The symbols move the units like this.
from | ε η ρ θ σ ψ δ
w303 | w596 w71 w126 w82 w722 w159 w450
w529 | w566 w696 w450 w689 w110 w473 w126
w192 | w639 w278 w783 w381 w451 w385 w794
w644 | w932 w385 w168 w672 w738 w278 w294
w81 | w50 w672 w990 w385 w831 w381 w502
w538 | w701 w372 w925 w76 w704 w509 w956
w705 | w630 w954 w470 w110 w689 w259 w774
w537 | w265 w883 w110 w470 w450 w429 w722
w990 | w547 w475 w81 w508 w277 w823 w436
w672 | w31 w81 w475 w644 w219 w706 w760
w135 | w559 w571 w294 w269 w631 w410 w168
w385 | w514 w644 w508 w81 w581 w192 w314
w490 | w343 w473 w76 w925 w310 w696 w863
w701 | w538 w431 w890 w598 w502 w983 w831
w154 | w706 w915 w774 w722 w82 w31 w470
w631 | w473 w343 w45 w218 w135 w566 w366
w915 | w381 w154 w884 w639 w618 w50 w785
w299 | w774 w823 w706 w8 w27 w475 w630
w584 | w168 w411 w932 w605 w468 w73 w559
w574 | w493 w410 w794 w212 w342 w571 w783
w232 | w224 w689 w509 w696 w954 w925 w60
w314 | w363 w294 w571 w502 w598 w794 w385
w324 | w830 w509 w689 w450 w470 w372 w82
w450 | w577 w593 w529 w324 w537 w961 w303
w722 | w278 w639 w73 w154 w303 w932 w537
w82 | w718 w618 none w303 w154 w958 w324
w577 | w450 w214 w566 w830 w265 w45 w596
w27 | none w133 w718 w279 w299 w302 w304
w209 | w760 w704 w259 w429 w372 w470 w31
w265 | w537 w794 w410 w600 w577 w294 w278
w932 | w644 w514 w584 w31 w159 w722 w429
w618 | w256 w82 w60 w71 w915 w956 w509
w342 | w696 w566 w214 w224 w574 w343 w725
w429 | w294 w363 w559 w209 w961 w537 w932
w704 | w502 w209 w51 w363 w538 w785 w50
w863 | w554 w468 w172 w482 w411 w313 w490
w493 | w574 w110 w883 w954 w696 w310 w921
w566 | w529 w342 w577 w304 w410 w631 w279
w473 | w631 w490 w961 w57 w559 w529 w468
w830 | w324 w983 w304 w577 w600 w431 w718
w593 | w214 w450 w696 w509 w883 w76 w71
w482 | w277 w80 w956 w863 w547 w60 w925
w431 | w372 w701 w218 w45 w760 w830 w219
w381 | w915 w706 w823 w192 w256 w81 w167
w956 | w831 w958 w482 w172 w50 w618 w538
w51 | w436 w259 w704 w310 w925 w954 w547
w718 | w82 w256 w27 w596 w706 w219 w830
w363 | w314 w429 w310 w704 w76 w883 w514
w954 | w212 w705 w785 w493 w232 w51 w884
w890 | w925 w218 w701 w343 w436 w224 w277
w925 | w890 w57 w538 w490 w51 w232 w482
w218 | w57 w890 w431 w631 w269 w304 w302
w559 | w135 w310 w429 w259 w473 w110 w584
w706 | w154 w381 w299 w278 w718 w672 w600
w126 | w279 w313 w303 none w73 w468 w529
w366 | w468 w554 w738 w302 w168 w279 w631
w689 | w304 w232 w324 w529 w705 w57 none
w961 | w45 w76 w473 w372 w429 w450 w159
w343 | w490 w631 w598 w890 w571 w342 w554
w598 | w76 w45 w343 w701 w314 w214 w581
w884 | w823 w774 w915 w921 w60 w547 w954
w159 | w738 w172 w468 w958 w932 w303 w961
w883 | w794 w537 w493 w785 w593 w363 w639
w571 | w310 w135 w314 w436 w343 w574 w508
w958 | w219 w956 w80 w159 w31 w82 w372
w224 | w232 w304 w983 w342 w212 w890 w133
w80 | w302 w482 w958 w468 w605 none w57
w605 | w475 w547 w31 w584 w80 w774 w259
w259 | w269 w51 w209 w559 w57 w705 w605
w31 | w672 w50 w605 w932 w958 w154 w209
w921 | w783 w73 w639 w884 w313 w411 w493
w436 | w51 w269 w502 w571 w890 w212 w990
w785 | w167 w470 w954 w883 w509 w704 w915
w760 | w209 w502 w269 w294 w431 w600 w672
w823 | w884 w299 w381 w783 w133 w990 w212
w509 | w983 w324 w232 w593 w785 w538 w618
w502 | w704 w760 w436 w314 w701 w167 w81
w547 | w990 w605 w50 w411 w482 w884 w51
w214 | w593 w577 w342 w983 w794 w598 w451
w57 | w218 w925 w372 w473 w259 w689 w80
w783 | w921 w8 w192 w823 w725 w508 w574
w8 | w73 w783 w278 w299 w279 w168 w410
w581 | w172 w738 w554 w831 w385 w451 w598
w630 | w705 w212 w600 w410 w304 w269 w299
w172 | w581 w159 w863 w956 w514 w71 w76
w76 | w598 w961 w490 w538 w363 w593 w172
w508 | w411 w168 w385 w990 w554 w783 w571
w310 | w571 w559 w363 w51 w490 w493 w411
w212 | w954 w630 w167 w574 w224 w436 w823
w596 | w303 w451 w279 w718 w278 w738 w577
w302 | w80 w277 w219 w366 w475 w27 w218
w304 | w689 w224 w830 w566 w630 w218 w27
w639 | w192 w722 w921 w915 w71 w514 w883
w411 | w508 w584 w514 w547 w863 w921 w310
w600 | w470 w167 w630 w265 w830 w760 w706
w696 | w342 w529 w593 w232 w493 w490 w313
w554 | w863 w366 w581 w277 w508 w725 w343
w73 | w8 w921 w722 w774 w126 w584 w110
w219 | w958 w831 w302 w738 w672 w718 w431
w50 | w81 w31 w547 w514 w956 w915 w704
w278 | w722 w192 w8 w706 w596 w644 w265
w256 | w618 w718 w133 w451 w381 w831 w983
w133 | w60 w27 w256 w725 w823 w277 w224
w294 | w429 w314 w135 w760 w45 w265 w644
w167 | w785 w600 w212 w794 w983 w502 w381
w738 | w159 w581 w366 w219 w644 w596 w45
w410 | w110 w574 w265 w630 w566 w135 w8
w451 | w71 w596 w725 w256 w192 w581 w214
w514 | w385 w932 w411 w50 w172 w639 w363
w313 | w725 w126 w71 w60 w921 w863 w696
w831 | w956 w219 w277 w581 w81 w256 w701
w71 | w451 w303 w313 w618 w639 w172 w593
w168 | w584 w508 w644 w475 w366 w8 w135
w269 | w259 w436 w760 w135 w218 w630 w475
w794 | w883 w265 w574 w167 w214 w314 w192
w60 | w133 none w618 w313 w884 w482 w232
w279 | w126 w725 w596 w27 w8 w366 w566
w372 | w431 w538 w57 w961 w209 w324 w958
w468 | w366 w863 w159 w80 w584 w126 w473
w277 | w482 w302 w831 w554 w990 w133 w890
w983 | w509 w830 w224 w214 w167 w701 w256
w470 | w600 w785 w705 w537 w324 w209 w154
w110 | w410 w493 w537 w705 w529 w559 w73
w45 | w961 w598 w631 w431 w294 w577 w738
w774 | w299 w884 w154 w73 none w605 w705
w725 | w313 w279 w451 w133 w783 w554 w342
w475 | w605 w990 w672 w168 w302 w299 w269

The rows follow the links: the fewer symbols apart two units are, the more alike their rows tend to be.

Each row is also shifted at random along 3 hidden directions that mean nothing.

Some units, each with a row of numbers:
w385: -80 -14 13 1 68 30 -15 14 -26 -32 -3 55 -28 -13 45 55 12 -45 -6 -42 6 -21 30 -43 6 41 -16 -67 -9 40 24 -43 -28 25 -79 9 2 -8 38 16 38 23 16 4 -8 4 33 -31 29 -38
w224: -8 -8 31 9 -33 -55 3 7 29 -20 15 8 38 -18 -5 -33 22 16 35 53 3 -11 -75 -17 -19 22 -62 2 46 -20 10 66 4 1 61 55 -30 -63 -14 -67 -33 -20 3 -16 -22 -3 -49 9 -50 32
w60: -52 25 -21 -72 49 -54 -3 18 92 17 56 -57 44 -27 6 -63 -11 -46 26 23 -5 18 -19 4 -35 -11 -60 6 13 -2 0 47 -24 19 62 24 29 -26 5 -10 -9 -31 -5 24 26 3 -18 22 -21 -14
w554: -89 24 1 9 63 39 -1 -47 34 -68 3 -18 -61 -26 8 -38 -6 -9 5 -15 8 0 66 -77 -60 34 -67 -79 35 42 75 10 2 -24 -77 3 3 5 41 34 48 -50 -28 -1 -36 9 15 -10 38 -17
w830: 44 75 -19 -33 -87 -25 -50 -40 -16 -26 17 -19 37 9 -107 -9 -7 -8 1 -2 10 75 60 -43 22 -81 19 19 -8 -20 13 75 31 -20 -27 49 -17 -12 -7 -43 -21 -7 -27 13 25 -19 2 29 -29 26
w958: 7 115 6 -30 33 20 -6 -61 18 9 -21 -40 27 6 -12 -63 19 -29 -9 -10 17 43 79 2 19 -50 -13 27 12 -5 -27 32 30 -10 -56 -50 51 -9 41 48 32 -15 -37 2 59 -2 40 -7 -11 12
w135: 9 -74 3 87 -52 104 53 -9 -50 47 -35 38 -55 45 44 12 -8 69 -17 29 6 -69 -54 46 6 -5 40 17 -40 -10 -13 -56 -27 -17 39 -22 -69 51 21 18 10 -7 34 23 3 4 -52 -5 -10 33
w831: -56 87 -9 -29 68 24 -16 -21 34 15 26 32 43 0 68 -56 65 -26 49 0 18 -50 -46 -8 -31 -28 -78 -19 -20 15 -30 35 -7 -19 -3 -7 1 -26 98 -19 66 -7 13 10 52 -13 0 7 -30 17
w547: -90 -9 33 -11 86 -22 39 24 75 18 -60 10 -30 -1 36 -34 66 -3 22 12 -12 3 24 62 -4 74 -91 -14 58 13 -72 -43 31 13 -3 -27 28 -76 6 0 -4 35 -9 -50 11 40 45 -45 -22 -19
w704: -62 35 1 26 9 -29 -15 27 3 20 -31 -19 -10 27 -12 40 67 37 -12 12 -19 -6 -21 29 38 -12 6 -32 -1 -15 -56 6 37 13 -42 -71 14 -56 11 -47 -3 60 6 -43 33 10 17 -1 -1 -11
w110: 24 -86 15 8 -54 -11 37 38 -31 21 -38 7 -45 -15 -14 33 -51 48 -19 8 -5 -8 -24 28 -24 47 67 52 -14 -12 -14 -56 -7 -20 69 20 -9 26 -93 38 -48 -1 20 -12 -58 32 -8 -32 25 27
w538: 19 101 -38 44 -19 -13 -29 -10 7 21 21 -46 9 22 10 -17 51 23 38 44 -11 -11 -70 26 9 -50 24 -34 -8 -32 -18 68 -13 9 -21 -93 41 3 36 -19 20 -8 12 -37 36 -54 -22 24 -7 28
w574: 46 -80 30 10 1 -98 18 33 -6 -86 -86 53 -41 -43 -67 43 -19 47 -49 7 -30 55 72 -65 -20 161 -3 -16 86 16 47 -61 54 8 -40 46 3 -52 -119 -48 -58 52 -15 -47 -111 50 -2 -26 28 20
w577: 21 10 19 0 -83 -10 -53 -23 -59 -76 36 -18 7 -15 -83 11 -59 0 -20 -31 31 58 90 -95 22 -41 60 -20 -2 -4 88 37 -2 -16 -55 41 -26 38 -35 -2 -16 -28 -47 9 -34 -15 16 42 4 9
w514: -165 -7 49 -26 71 -27 -33 30 8 -51 -43 13 -40 -18 19 55 -3 -31 -15 -77 -13 27 101 -60 -4 46 -59 -63 18 50 -20 -74 19 12 -90 -15 36 -12 -18 36 2 27 -25 -41 -35 28 86 -39 65 -41
w381: 55 14 -27 -63 30 -28 -26 41 24 -25 19 23 52 14 -12 30 29 -76 -5 -12 -26 32 15 -17 29 39 -51 -13 11 32 -11 8 -4 18 19 59 6 -55 5 -46 5 56 6 -6 12 8 1 -1 -25 -45
w167: -134 -23 50 -24 13 -63 -29 46 15 2 -7 48 71 -38 10 52 25 8 19 8 1 -5 -37 -5 -14 31 -72 -35 -6 -46 -37 14 18 6 65 83 -27 -82 0 -89 -60 61 14 -36 10 22 -20 -14 -34 -3
w760: -40 48 0 36 -47 78 -16 -5 -12 18 7 2 8 77 -43 45 57 15 -1 -28 14 11 33 39 68 -96 19 -19 -25 -3 -35 26 26 0 -59 2 -62 -7 78 -30 -9 40 -29 -15 61 -10 6 13 -36 7
w618: 92 57 -27 -62 52 -58 -43 17 36 1 23 -11 44 -38 11 -34 15 -18 55 23 -22 4 -81 -24 -21 32 -17 40 5 -11 -26 26 -10 23 69 -34 60 -46 -37 -19 7 3 25 -1 28 -29 20 4 -5 -5
w126: 28 -32 -18 -55 -12 24 -8 -19 22 -4 40 -57 -6 0 -39 -21 -49 -56 -13 -13 19 26 44 -17 -41 -14 31 41 -18 11 59 13 -20 1 38 36 6 74 -48 76 16 -73 -27 47 -15 33 12 -1 26 -25
w738: 67 -10 46 -10 61 60 8 -74 -36 -11 -48 79 -14 -36 36 -49 -35 3 13 -27 25 -11 23 -49 -43 24 -10 39 -7 10 23 -78 12 -21 -63 -1 11 41 -6 39 59 16 -12 -20 -34 16 67 -39 43 56
w366: 34 -11 15 1 13 83 24 -47 -14 -3 -15 27 -43 -8 24 -51 -29 7 20 9 24 -22 18 -38 -59 14 -24 16 -22 25 48 -9 -5 -25 -12 -10 -5 58 15 50 80 -43 -7 21 11 22 1 -20 -1 33
w232: 8 43 -35 7 -39 -90 -5 20 39 -10 71 -102 14 -3 -73 -30 16 16 -9 53 -31 45 19 -2 20 -20 20 -3 56 -14 21 104 19 13 21 -18 31 -34 -20 -41 -32 -21 1 13 21 -19 -9 41 -27 -6
w212: 67 -39 11 25 -25 -62 24 59 14 24 -13 28 11 -10 21 4 37 43 7 54 -17 -29 -89 31 0 72 -1 4 42 -23 -34 3 17 6 54 39 -46 -66 1 -82 -44 67 32 -35 -7 7 -46 20 -42 -6
w718: 196 -4 -24 -54 9 43 -16 -24 -4 57 40 61 78 -17 78 -55 -1 -5 50 -3 30 -34 -115 25 -11 -33 -10 112 -64 -54 -22 8 -39 3 105 14 -25 9 60 -20 2 7 31 18 32 -26 -43 18 -33 13
w706: 45 -16 6 -70 10 8 -16 29 9 23 32 32 60 22 14 23 41 -59 -6 -51 3 30 23 2 28 -10 -16 44 -32 6 -30 1 -7 1 53 72 -17 -32 49 -26 -12 45 4 11 38 19 -7 -40 -28 -30
w314: 14 -25 -2 70 -2 8 -20 0 -58 -47 -38 49 -75 6 -3 56 24 44 -36 -14 -18 -33 20 -34 26 25 55 -76 0 17 3 -28 -13 2 -69 -43 -17 -7 13 -25 16 61 31 -22 -39 -14 9 4 6 -7
w482: 110 60 -16 15 61 9 34 -10 38 46 -19 10 -13 -18 51 -94 32 -24 18 45 -28 -17 -57 16 -14 66 -20 19 54 -1 -48 3 3 -5 15 -89 44 -28 1 19 47 7 1 -32 20 -1 2 -8 7 20
w701: -11 48 1 36 4 -5 -26 -23 -7 12 -33 19 31 -17 13 -40 50 48 39 52 15 -31 -89 -8 -9 2 -6 -25 3 -42 -27 39 24 0 -20 -26 -1 -46 47 -79 42 19 11 -23 44 -42 -14 20 -14 51
w529: -147 -52 -3 4 -97 11 7 17 14 9 82 -45 18 6 -10 30 -66 7 9 -3 35 -20 -2 -5 -47 -100 14 -22 -47 -20 46 56 -21 0 51 46 -20 71 -36 55 -45 -107 -15 41 -5 -8 -34 31 -2 2
w450: 18 11 -6 -1 -82 -30 -63 -26 -48 -43 37 -74 48 8 -56 24 -59 11 -4 -22 5 51 69 -46 20 -83 87 2 -13 -31 39 44 -17 11 -32 -20 -2 74 -52 50 -27 -64 -42 25 -24 -59 35 57 19 -4
w168: -15 -78 24 16 20 90 42 2 -21 49 -26 74 -47 13 49 15 -23 -13 -5 -6 18 -59 19 23 -24 34 -4 14 -31 40 9 -83 -15 -24 -8 22 -23 33 24 47 43 -7 0 20 17 58 3 -48 3 -4
w372: -90 66 45 6 -9 16 -21 -24 -2 40 -9 1 57 0 20 -16 41 47 57 23 19 -13 -47 44 -17 -79 -20 30 0 -69 -67 21 22 -16 -8 -47 -9 -27 30 -21 -12 -25 -14 -33 32 -35 41 8 -11 33
w310: -34 -75 11 90 5 19 30 57 3 45 -22 20 -54 3 105 14 7 87 4 15 -25 -82 -97 45 -26 39 27 -30 0 -12 -21 -45 -36 8 30 -86 -6 17 22 4 -14 2 43 -13 -53 -52 -28 -5 17 -19

Start here and follow the symbols in turn, left to right. Where do you end up?
Answers are names.
3 46 18 -22 105 -41 -29 -46 2 -80 -86 3 -50 -52 5 -23 -9 -10 5 -1 1 31 109 -90 -31 83 -21 -37 51 31 37 -42 27 -13 -117 -49 80 -10 -75 46 60 5 -32 -40 -76 -12 93 -31 61 20
η σ ρ θ ρ -> w31
-13 -42 58 32 -11 1 24 22 -55 25 -89 54 -23 19 10 33 -19 81 -20 -18 7 -17 -2 28 16 30 49 40 3 -32 -30 -85 14 -15 -28 -58 12 16 -33 22 -25 16 1 -33 -46 -15 53 -21 26 23
θ σ δ -> w958
111 -1 -65 50 -75 8 -41 20 -22 -43 63 -34 -14 6 -16 5 -48 21 -5 34 -17 -19 -18 -42 4 -15 63 -44 26 6 115 70 -30 22 -3 -9 -18 48 15 -16 5 -53 22 37 -53 -58 -71 78 9 -8
σ η -> w410
-135 -12 93 28 -8 12 -15 -32 -28 3 -54 40 10 -47 56 -16 -18 66 79 -1 58 -35 -40 -16 -52 -35 -4 22 -29 -64 -38 -37 -2 -22 -18 -41 17 27 -36 29 -31 -36 -9 -19 -48 -31 48 -21 59 54
δ ρ δ -> w473
106 75 33 43 -21 11 4 -43 -41 3 -50 40 14 5 -32 -53 43 35 11 47 27 16 -9 3 20 -21 25 54 22 -31 -21 6 52 -42 -40 -29 -2 -33 -2 -38 17 39 -24 -45 42 -31 15 -7 -9 85
ρ ε θ σ -> w559
-133 41 45 28 21 -31 22 -22 59 -36 -47 -5 -26 -35 -41 -45 48 22 14 47 -6 7 22 -27 -34 37 -105 -50 71 5 -20 43 66 -42 -78 11 -13 -76 -2 -45 18 3 -64 -75 0 42 12 -7 -5 50
ε δ η -> w80
-101 10 -4 -52 46 -8 -68 22 20 -51 81 -22 47 -33 24 5 -33 -68 39 -42 13 -41 8 -55 -40 -16 -38 -28 -35 2 33 23 -44 28 28 29 29 44 -12 39 12 -53 4 46 -39 -41 12 30 21 -27
θ ε ρ -> w133
-125 -14 4 61 -8 11 27 24 28 0 -5 35 -8 17 -1 1 67 29 13 35 -24 -15 -27 49 22 -1 -66 -44 40 -10 -48 24 39 13 -15 -1 -42 -56 80 -71 -41 31 1 -42 25 15 -37 -3 -41 5
ψ θ ρ ε -> w883
39 28 -65 -41 -11 16 -67 -32 -26 -74 72 -23 9 -21 -26 0 -43 -74 -16 -48 5 23 40 -91 -6 -16 3 -51 -19 51 78 64 -10 9 -34 23 2 56 -3 6 24 -20 6 34 -23 -13 -7 18 6 -53
η η ε -> w71
-28 -24 -10 2 -21 -60 -44 58 -45 -38 21 -22 -9 -6 -26 88 -24 23 -20 -22 -26 13 -9 -23 30 6 63 -56 -19 8 8 1 -31 15 10 -33 29 19 -36 -20 -44 13 29 15 -65 -31 -17 21 17 -42
ε σ θ -> w983
5 9 33 56 18 -15 24 14 39 59 -20 3 -3 -15 112 -79 38 67 77 93 8 -85 -160 64 -57 20 -26 9 38 -68 -57 13 -8 -6 70 -94 14 -8 24 -26 2 -2 18 -17 6 -37 -36 17 -15 63
σ σ -> w925
-4 6 -7 89 -6 51 -19 -33 -17 -33 -21 12 -27 -22 16 -38 0 62 19 25 13 -52 -18 -21 -45 19 33 -67 26 -1 44 8 -14 -16 -60 -45 -24 10 5 2 26 -22 -12 -13 -46 -36 -17 23 2 2
δ δ δ ψ -> w725
68 14 27 -78 26 -13 -27 -34 -21 -100 -9 13 31 -45 -82 -1 -49 -52 -18 -45 30 69 127 -126 -21 27 3 29 4 20 68 -17 19 -13 -58 71 25 31 -60 31 5 -8 -59 10 -50 46 54 6 61 10
ε ρ ψ η -> w863
151 4 -22 18 -76 -2 -25 19 -63 21 20 31 41 31 -12 39 11 10 -34 -3 -4 12 -47 45 68 -45 68 74 -38 -48 -33 23 -19 4 46 11 -52 2 49 -59 -30 45 29 3 50 -31 -43 28 -50 -6
θ δ σ σ -> w278
